Rows are numbered. After the first two, each row is followed by the number of the nearest row among all rows above it, by straight-line distance.
In the rows, zero is written as 128.
0: [121 173 141 155 113 138  90  77 132  85 123 102 100  78 115 120 120  65
  87 174 185  97 184  63  80 137 122 124 104 130  82  22 174 138 103  92
 127 205 112  57 110 222 127 141 131 101 116 166 128 144 121 139 122 137
 142 144  87  78 121 143 153  85 145 146 156 119  64 117 141 140 184  77
 126 136 175  74 159 131  94 148 131 139 114 167 164 105 126 175 102 138
 111 167  85  73  56 122 120 178  88 134 201 150  76 124 146 138 128 146
 154 119]
1: [128 111  92 110 157 147 135 111 116 126 126 148 104 166 155 100 116 164
 124 121 100 143  42 146 152 130 136 101 140 110 153 137  75 118 148 112
 103  84 122 190 134  86  94  98 126 130 104  91 106 117 145 129 103 111
 101  95 155  98 106 113  76 169 122 111 111 105 148 143 140 117 129 149
 155 105  97 143 110 132 162 119 110 142 134  99 103 158 127 128  92 118
 150  81 130 110 180 150 150 107 143 142 109  88 154 111 118 110 110 122
 162 150]
2: [128  95  96 102 150 135 154 138 123 155 131 152 130 178 164 126 123 183
 159 103  76 153  55 171 163 122 140 112 150 121 161 192  73 118 147 143
 106  52 144 241 140  42  97 102 121 150 136  80 122 114 150 112 119 112
 119  99 166 165 127 107  85 186 112 101 104 122 181 120 129 120 100 166
 142 110  80 175  99 128 142 120 105 127 140  85  91 149 125  97 130 121
 158  78 157 166 195 133 151  87 162 124  70  80 182 127 124 116 117 109
 135 152]
1
3: [125 148 134 140 114 130 114 113 136 109 127 114 116 112 125 139 127 101
 126 141 143 107 153 122 107 126 125 125 120 134 114  84 148 138 103 124
 130 162 131 123 135 156 112 127 119 121 142 144 148 129 134 126 130 128
 142 139 121 115 130 133 126 120 131 131 135 131 106 112 133 134 140 102
 124 130 136 123 142 129 111 138 123 130 117 139 137 115 125 141 141 130
 133 141 113 119  91 117 128 149 102 125 152 133 115 132 140 139 132 132
 128 131]
0
4: [161 135 160 104 137  94 104 176 146 129 146 114 152  80  89 137 132 115
 108 110 170 142 196 143  96 148 170 150 136 138  92 142 155 136 138 148
 118 153 123   1  84 165 209 147 144  88 129 151 114 152  88 105 141 142
 145 180  88 134 170 130 192  80 128 174 144 136 116 106 110 151 121 127
  92 166 139  89 128 117  77 128 149 114 130 179 188 111 154 124 152 173
 117 169 155 147  72 110  93 118 119 137 108 160 108 143  78 134 150 137
 119 116]
3
5: [158 107 131  87 176 101 134 168 125 166 137 138 148 101  93 112 135 152
  97  55 151 163 105 191 132 149 158 148 136 119 128 173 113 117 186 136
 114  91 111   1  77 133 218 158 166 119  97 120  84 142  92 121 132 138
  99 131 122 143 134 124 141 100 134 156 116 113 139 150 115 140 109 156
 104 146 109 102 108 120 121 111 168 125 146 170 164 137 152 121 100 162
 105 118 153 123 145 148 101  95 164 171  89 151 114 120  57 103 133 143
 130 109]
4
6: [149 102 136 102 148 110 141 180 133 161 138 137 155 133 124 129 139 155
 128  75 125 151 121 191 140 133 147 147 141 126 140 202 114 125 159 154
 118  93 130 101 109  97 176 136 143 124 129 120 109 131 115 121 141 133
 123 133 132 156 142 126 143 125 123 133 116 131 158 130 109 129  98 161
 108 146 102 138 106 121 124 113 134 117 145 133 138 136 143 104 147 155
 131 117 158 162 149 130 116  95 154 133  83 138 136 132  93 119 132 122
 109 123]
5
7: [165  96 120  72 185 113 139 183 110 163 138 146 140 123 111 106 129 165
  96  53 141 168  66 216 146 149 166 149 145 112 136 177  90 121 189 134
  86  70 115  17  77 105 205 152 164 121 101 107  75 140 101 118 124 131
  89 118 124 144 129 123 133 125 133 149 103 106 153 153 116 125 104 176
 101 139  92 107 102 118 134 102 161 131 153 157 157 158 154 123  83 162
 118 103 156 128 164 163 109  79 174 173  85 138 130 116  52 101 131 137
 139 123]
5
8: [117 158 132 159  78 134 118 106 152  99 134 118 107 150 157 171 116 114
 190 203  90 115 180  74 112 107 122  96 132 156 127 113 137 136  55 143
 160 153 159 255 171 101  53  78  78 113 176 125 197 120 152 107 130 112
 179 149 133 131 172 114 118 153 103 106 144 159 137  81 133 138 130 106
 151 119 146 163 142 134 112 153  68 119 106  77 101 104 109 114 201 110
 167 147 134 165  84  76 150 139  85  70 133  86 157 156 182 164 129 103
 122 157]
3
9: [ 82 182 111 177  78 153  97  47 153  50 132 105  75 159 167 150  94  82
 173 255  90 108 172   1  93 108 121  70 131 152 115  47 125 131  32 101
 164 157 146 255 181 124  10  51  67  96 167 120 203 124 165 109 107  95
 186 137 133  92 155 103  89 167 106  90 158 139 118  75 153 141 168  75
 178 112 164 138 162 143 135 170  45 134  87  65 102 102  99 140 168  96
 169 140 121 113  63  77 169 153  66  73 169  54 152 146 211 167 116 100
 160 175]
8
10: [129 110 123 108 118 115 129 170 160 137 153 134 145 178 160 176 118 170
 209 140  58 156 149 137 134 118 162 108 161 152 141 215  89 131  95 178
 140  81 168 255 146  32  99  73  93 119 184  92 177 122 150  76 131 105
 172 152 146 178 199  96 118 171  87 102 117 162 190  80 115 142  89 163
 121 128 102 176 114 124 115 133  70 103 122  71 107 129 130  76 216 135
 186 118 193 207 125  91 147  70 136  73  50  65 190 167 137 145 135  88
 114 169]
2
11: [150 135 157 117 123  93 117 172 146 133 143 115 154  97 102 154 133 119
 142 117 143 138 202 125  91 138 159 143 133 144 101 156 157 132  98 151
 143 149 126  40 106 155 178 129 134  95 143 145 140 146  98 104 145 136
 155 176 102 139 180 125 171  96 115 153 140 149 134 105 113 149 118 125
 102 156 146 107 128 121  90 135 135 108 125 148 175 105 142 119 182 157
 121 164 154 160  65 101 105 115 115 124 109 145 113 151 100 142 141 130
 116 122]
4
12: [ 97 154 134 168  76 136 126  90 142 103 129 117 126 149 150 174 119 110
 177 196 100 107 179  57 114 109 109 106 122 145 123 108 150 132  67 132
 172 169 149 246 178 114  56  86  90 128 168 131 191 118 149 121 131 116
 173 138 135 126 160 121 111 141 111 103 145 154 127  96 134 135 140 104
 149 113 153 152 143 136 121 150  86 120 102  82  96 104  99 122 187  96
 148 148 130 153  65  89 139 151  93  74 142  97 148 147 189 155 129 108
 117 141]
8
13: [131  93 108 105 148 134 152 152 123 161 126 147 135 166 149 123 134 172
 148  88  92 142  53 183 170 117 128 127 142 118 159 191  84 128 153 142
 110  66 141 201 138  68 115 128 127 156 123 108 118 110 144 131 126 124
 117 100 154 166 106 126 110 165 118 106 102 129 172 147 125 113  98 167
 127 115  92 165 113 126 161 112 118 127 142 102  93 158 128 110 116 125
 151  89 144 153 199 139 140  95 152 126  95 105 170 128 125 111 120 117
 124 139]
2
14: [141 128 114 118 166 126 127  98  92 122 113 130 106  88  95  63 127 135
  35 102 187 131  78 133 124 155 123 142 107 106 113  76 137 106 184  82
 111 144  76   1  82 210 197 170 173 128  53 138  64 148  91 162 115 140
  67  99 114  65  79 137 125  86 170 161 132  79  88 174 140 119 161 114
 141 135 132  70 124 132 154 115 194 154 137 190 164 138 126 175  24 134
  60 124  96  38 141 197 103 152 153 202 164 173  69  84  81  90 119 170
 156  89]
5
15: [134 144 143 127 126 120 109 126 140 110 136 113 122 101 103 131 123 102
 109 141 156 128 174 103  94 137 149 130 127 133 101  97 149 129 119 122
 130 159 119  55 110 163 174 126 134  98 124 134 130 145 109 124 129 132
 141 153 103 105 154 126 152 102 133 149 143 125  98 116 125 146 143 118
 120 145 144  92 136 126 103 134 136 133 120 152 167 109 138 138 139 146
 116 155 125 116  84 120 113 129 113 142 137 141  98 133 104 133 142 135
 137 124]
3
16: [151 123 173 119 113  87 134 207 150 156 145 119 182  99 101 175 145 136
 149  91 137 137 204 168 117 130 148 170 138 145 104 181 149 140 126 176
 147 130 145  57 112 129 195 148 135 117 164 149 143 138 100 105 165 148
 158 187 105 173 172 135 192  88 115 152 130 164 144 104 102 145  88 150
  80 157 132 137 121 117  83 125 147  99 133 146 150 109 156  95 207 159
 127 166 164 201  93  93  94 116 129 106  90 165 125 160 103 142 156 121
  68 113]
11
17: [143 108  98  83 171 131 120 146 135 128 142 142 109 155 140 114 110 164
 127  96 100 165  70 164 138 138 174  98 154 123 142 155  70 119 154 130
  95  67 129 141 111  78 124  96 125 108 119  86 104 132 132  99 107 109
 117 107 143 136 146 102  95 169 117 122 107 117 163 127 127 132 113 159
 135 124  92 124 112 125 139 120 107 135 134 111 130 157 140 116 110 137
 153  85 163 129 148 129 139  78 151 143  80  83 166 126  84 117 120 116
 160 160]
1
18: [102 134  76 136 147 173 125  53 110  97 113 136  76 170 162  88 108 119
 104 178 115 116  43  83 142 121 110  85 124 113 149  61  89 118 120  78
 121 106 118 197 149 120  48  97 109 124 103  95 124 115 161 145  92 107
 102  77 151  88  80 116  65 179 134  93 123  91 122 144 159 113 158 117
 172  95 116 132 135 140 173 132  98 154 119 101  79 149 108 153  58  94
 140  85  94  61 162 156 167 146 125 137 162  82 146 101 160 114 100 126
 179 150]
1
19: [132 111 111 116 151 131 145 140 122 148 129 137 122 150 143 112 128 153
 126 110 111 138  84 157 148 125 129 122 136 120 141 160 101 120 148 133
 117  94 127 173 125  98 135 129 133 143 122 108 116 123 130 127 120 122
 114 109 147 144 112 120 108 150 124 115 116 119 152 139 127 120 115 152
 134 119  98 146 115 127 148 120 130 131 135 114 110 146 129 117 107 121
 133 106 138 134 168 141 143 113 149 134 103 113 148 118 119 115 123 124
 136 129]
13
20: [ 95 170 131 168  83 144 100  71 151  69 128 106  92 137 149 155 111  88
 158 219 118  94 186  29 104 112 113  94 121 153 113  73 146 138  52 117
 160 177 146 244 165 135  44  88  84 110 164 137 187 124 157 120 120 113
 174 140 120 103 154 121 120 143 116 106 153 149 103  84 142 141 156  79
 152 119 167 140 158 136 107 162  77 128  97  89 110  95 105 143 175 111
 160 151 123 119  66  93 153 163  69  86 173  97 144 144 195 164 126 110
 140 154]
12
21: [103 121  80 127 148 164 131  76 105 115 115 142  81 163 158  84 114 136
  98 144 108 126  36 111 156 123 108  97 122 106 152  74  87 118 136  88
 104 107 118 204 142 115  67 113 121 146  97 102 113 117 135 149  96 109
 108  72 151  93  86 120  68 173 135  96 114  96 131 163 151 108 150 126
 190 100 111 144 127 137 176 125 109 153 129 103  87 155 110 149  63 101
 131  73 101  76 164 162 158 138 138 148 143  90 146 103 151 106 103 131
 172 143]
18
22: [138 130 148 119 117 103 125 172 153 139 144 124 159 127 136 170 132 143
 170 110 108 143 178 144 120 125 155 139 143 144 123 178 133 134 115 166
 145 124 146  89 111  98 145 115 128 113 167 132 150 131 119 100 149 130
 163 166 121 154 178 119 160 123 113 134 127 158 151  96 111 146  98 126
 102 143 129 143 114 120  99 132 113 106 127 117 142 113 139 100 208 149
 142 151 164 194  90  89 124 100 121  95  90 122 146 158 116 148 143 112
 101 138]
16
23: [136 158 155 142 116 108  97 122 150  95 139 107 123  86  96 143 124  92
 122 155 165 124 211  92  82 138 149 132 124 142  87  84 172 138 105 129
 136 170 124  38 112 172 171 127 127  87 140 158 140 151 107 111 138 134
 158 170  93 110 174 127 167  93 129 154 153 138  98 103 124 148 145 115
 113 155 161  86 144 124  84 141 128 123 114 156 183  99 138 137 161 157
 113 181 133 127  41 110 108 140  97 128 145 148  96 145 114 150 141 135
 129 124]
15
24: [135 170 146 138 115 123  81  96 150  74 135  98 104  87 104 144 116  68
 116 217 167 115 208  58  70 140 143 124 121 141  80  34 168 140  88 111
 131 190 122  40 117 199 163 119 120  77 121 156 144 151 119 121 123 130
 161 168  88  91 168 129 163  96 130 151 155 128  85  96 132 154 161  82
 119 154 171  74 146 126  86 149 122 126 109 160 182 101 132 152 149 152
 119 177 117 104  38 110 135 155  80 126 168 142  91 143 119 146 138 141
 152 138]
23
25: [109 158 136 147 108 123 113  84 132  82 130 116 112 121 120 126 113  98
 122 184 150 128 172  59  97 129 122 108 116 134 111  90 156 115 102 111
 166 177 110 116 133 163 132 110 122 101 123 132 155 143 114 123 125 119
 154 129 114  79 148 112 116 108 134 116 152 127 102 114 141 140 159  96
 151 133 154 106 140 136 126 144 122 132 104 129 142 104 119 148 143 113
 105 152 124 102  80 123 130 152 107 125 155 112 109 125 138 137 125 135
 145 130]
3
